Below are the code and all the weights of a small trained network. Each question names an input and a target symbol and asks about switching units off, where a switched-off unit gives its printed mean instead of its output.

import numpy as np


def w(rows, s, z=0):
    codes = np.array(rows[::2]) - 128.0
    scale = np.full(codes.shape[1], s)
    scale[-1] = z or s
    return codes * scale


def f(y):
    return y / 2 * (1 + np.tanh(0.7978845608 * (y + 0.044715 * y**3)))


def softmax(a):
    e = np.exp(a - a.max(-1, keepdims=True))
    return e / e.sum(-1, keepdims=True)


def log_softmax(a):
    a = a - a.max(-1, keepdims=True)
    return a - np.log(np.exp(a).sum(-1, keepdims=True))


def net(x, mask):
    ids = ['ΘΛΩαβγδεημφψ'.index(c) for c in x.split()]
    T = len(ids)
    res = E[ids] + P[:T]
    u = 0
    for l in range(2):
        q, k, v = (res @ M[l].T for M in (Q, K, V))
        z = softmax(np.where(np.tri(T) > 0, q @ k.T / 3**0.5, -1e9)) @ v
        res = res + np.where(mask[u], z, O[l][:, -1]) @ O[l][:, :-1]
        u += 1
        y = f(res @ A[l][:, :-1].T + A[l][:, -1])
        res = res + np.where(mask[u : u + 4], y, B[l][:, -1]) @ B[l][:, :-1]
        u += 4
    return log_softmax(res[-1] @ U[:, :-1].T + U[:, -1])


Q, K, V, O, A, B = {}, {}, {}, {}, {}, {}
E = w([
[74,111,187],'Θ',
[110,157,196],'Λ',
[158,109,150],'Ω',
[67,119,77],'α',
[173,61,176],'β',
[107,111,162],'γ',
[127,73,62],'δ',
[69,61,145],'ε',
[123,2,119],'η',
[152,112,130],'μ',
[180,93,64],'φ',
[145,246,93],'ψ',
],0.0079)
P = w([
[2,163,179],'0',
[41,132,157],'1',
[74,113,126],'2',
[120,83,96],'3',
[155,94,57],'4',
[176,83,26],'5',
[92,90,58],'6',
],0.0018)
Q[0] = w([
[99,2,164],'L0H1',
[139,229,113],'L0H1',
[96,178,167],'L0H1',
],0.019)
K[0] = w([
[189,3,130],'L0H1',
[96,219,145],'L0H1',
[157,161,190],'L0H1',
],0.019)
V[0] = w([
[1,199,152],'L0H1',
[207,30,114],'L0H1',
[52,15,137],'L0H1',
],0.0082)
O[0] = w([
[1,170,148,158],'L0H1',
[200,59,119,146],'L0H1',
[63,18,146,251],'L0H1',
],0.0093,0.0023)
A[0] = w([
[226,240,95,5],'L0N1',
[44,131,136,75],'L0N2',
[126,146,198,172],'L0N3',
[102,132,10,167],'L0N4',
],0.011,0.0018)
B[0] = w([
[88,255,111,167],'L0N1',
[11,76,116,252],'L0N2',
[64,108,196,157],'L0N3',
[39,116,13,175],'L0N4',
],0.0091,0.0029)
Q[1] = w([
[136,133,91],'L1H1',
[146,131,119],'L1H1',
[134,248,122],'L1H1',
],0.014)
K[1] = w([
[164,146,188],'L1H1',
[144,146,148],'L1H1',
[43,105,255],'L1H1',
],0.0086)
V[1] = w([
[175,91,4],'L1H1',
[117,176,45],'L1H1',
[84,86,50],'L1H1',
],0.011)
O[1] = w([
[179,114,11,117],'L1H1',
[147,199,67,138],'L1H1',
[83,135,50,253],'L1H1',
],0.012,0.0073)
A[1] = w([
[254,171,114,152],'L1N1',
[133,17,127,139],'L1N2',
[98,64,135,115],'L1N3',
[156,115,174,255],'L1N4',
],0.0097,0.0066)
B[1] = w([
[157,223,162,177],'L1N1',
[214,60,121,254],'L1N2',
[78,41,192,220],'L1N3',
[185,248,207,179],'L1N4',
],0.014,0.0074)
U = w([
[91,88,158,84],'Θ',
[100,138,175,136],'Λ',
[164,142,160,228],'Ω',
[66,112,44,155],'α',
[224,149,191,146],'β',
[112,149,176,35],'γ',
[173,157,30,126],'δ',
[144,45,124,1],'ε',
[202,83,163,101],'η',
[129,128,163,109],'μ',
[118,253,118,191],'φ',
[47,213,101,174],'ψ',
],0.0045,0.0065)

Each question gives the input, a string of symbols that net reads in full, and the target symbol t.
The units are the heads (3 rows each of Q, K, V and O) and the neurons (one row each of A and B). Each row of codes is followed by its name. A weight is (code - 128) times the scale printed after its matrix; where a second scale follows, it is the last column's (O, A, B and U).
mask holds one flag per unit, layer by layer, with each layer's heads first. A switched-off unit (its flag False) gives its mean, the last column of its rows in O or B, instead of its output. The means were averaged over made-up inputs and are rounded, as every weight is.
A unit's drop is (log p(t) with every unit on - log p(t) with that unit switched off) / (log p(t) with every unit on - log p(t) with every unit switched off).
unit that matters most: the unit with the biggest drop
top k neurons: the k neurons with the biggest drops, biggest first
top k neurons in layer l: the k neurons of layer l with the biggest drops, biggest first
input Θ β β Θ, target β: top 3 neurons	[L1N4; L0N4; L0N2]
input ε φ η δ ε ψ μ, target φ: top 4 neurons	[L0N1; L1N1; L1N2; L0N2]
input ψ α Λ β ψ Θ, target φ: top 3 neurons in layer 0	[L0N1; L0N4; L0N2]
input β ψ ε β β γ, target β: top 3 neurons	[L0N2; L1N4; L0N4]
input Ω α δ α ε, target α: top 2 neurons	[L0N4; L1N4]
input Θ α β β, target β: top 2 neurons	[L1N4; L0N2]
input β Θ γ α Θ α, target α: unit that matters most	L0N4
input α Θ α Ω β β φ, target δ: top 2 neurons	[L0N3; L1N3]
input ε μ α Θ β φ β, target δ: top 3 neurons	[L0N4; L0N3; L1N3]
input γ β β α η η μ, target η: top 3 neurons	[L1N2; L0N1; L0N2]
input β Θ β, target η: top 4 neurons	[L1N2; L0N1; L1N3; L1N1]
input γ δ ψ, target φ: top 2 neurons	[L1N3; L0N1]
input α φ α Θ, target α: top 3 neurons	[L1N4; L0N4; L1N1]
input α α Θ β, target η: top 3 neurons	[L1N2; L0N1; L1N3]
input α β β β α δ ε, target δ: top 2 neurons in layer 0	[L0N4; L0N3]
input ψ η β φ α Θ, target δ: top 2 neurons in layer 0	[L0N4; L0N3]
input Θ α μ η, target η: top neuron in layer 0	[L0N2]
input Θ Θ β Θ α φ Λ, target α: top 3 neurons in layer 0	[L0N1; L0N4; L0N3]
input α Θ ψ φ, target φ: top 2 neurons in layer 1	[L1N1; L1N2]
input Θ Θ δ ε Θ φ Ω, target δ: top 3 neurons in layer 0	[L0N4; L0N1; L0N3]
input ε β α α φ ψ δ, target φ: top 2 neurons in layer 0	[L0N1; L0N2]
input φ β η γ Θ ψ γ, target φ: top 3 neurons in layer 0	[L0N1; L0N4; L0N2]
input α Θ Θ φ ψ γ, target φ: top 2 neurons in layer 1	[L1N2; L1N3]
input η α γ ψ, target ψ: top 2 neurons in layer 1	[L1N2; L1N4]
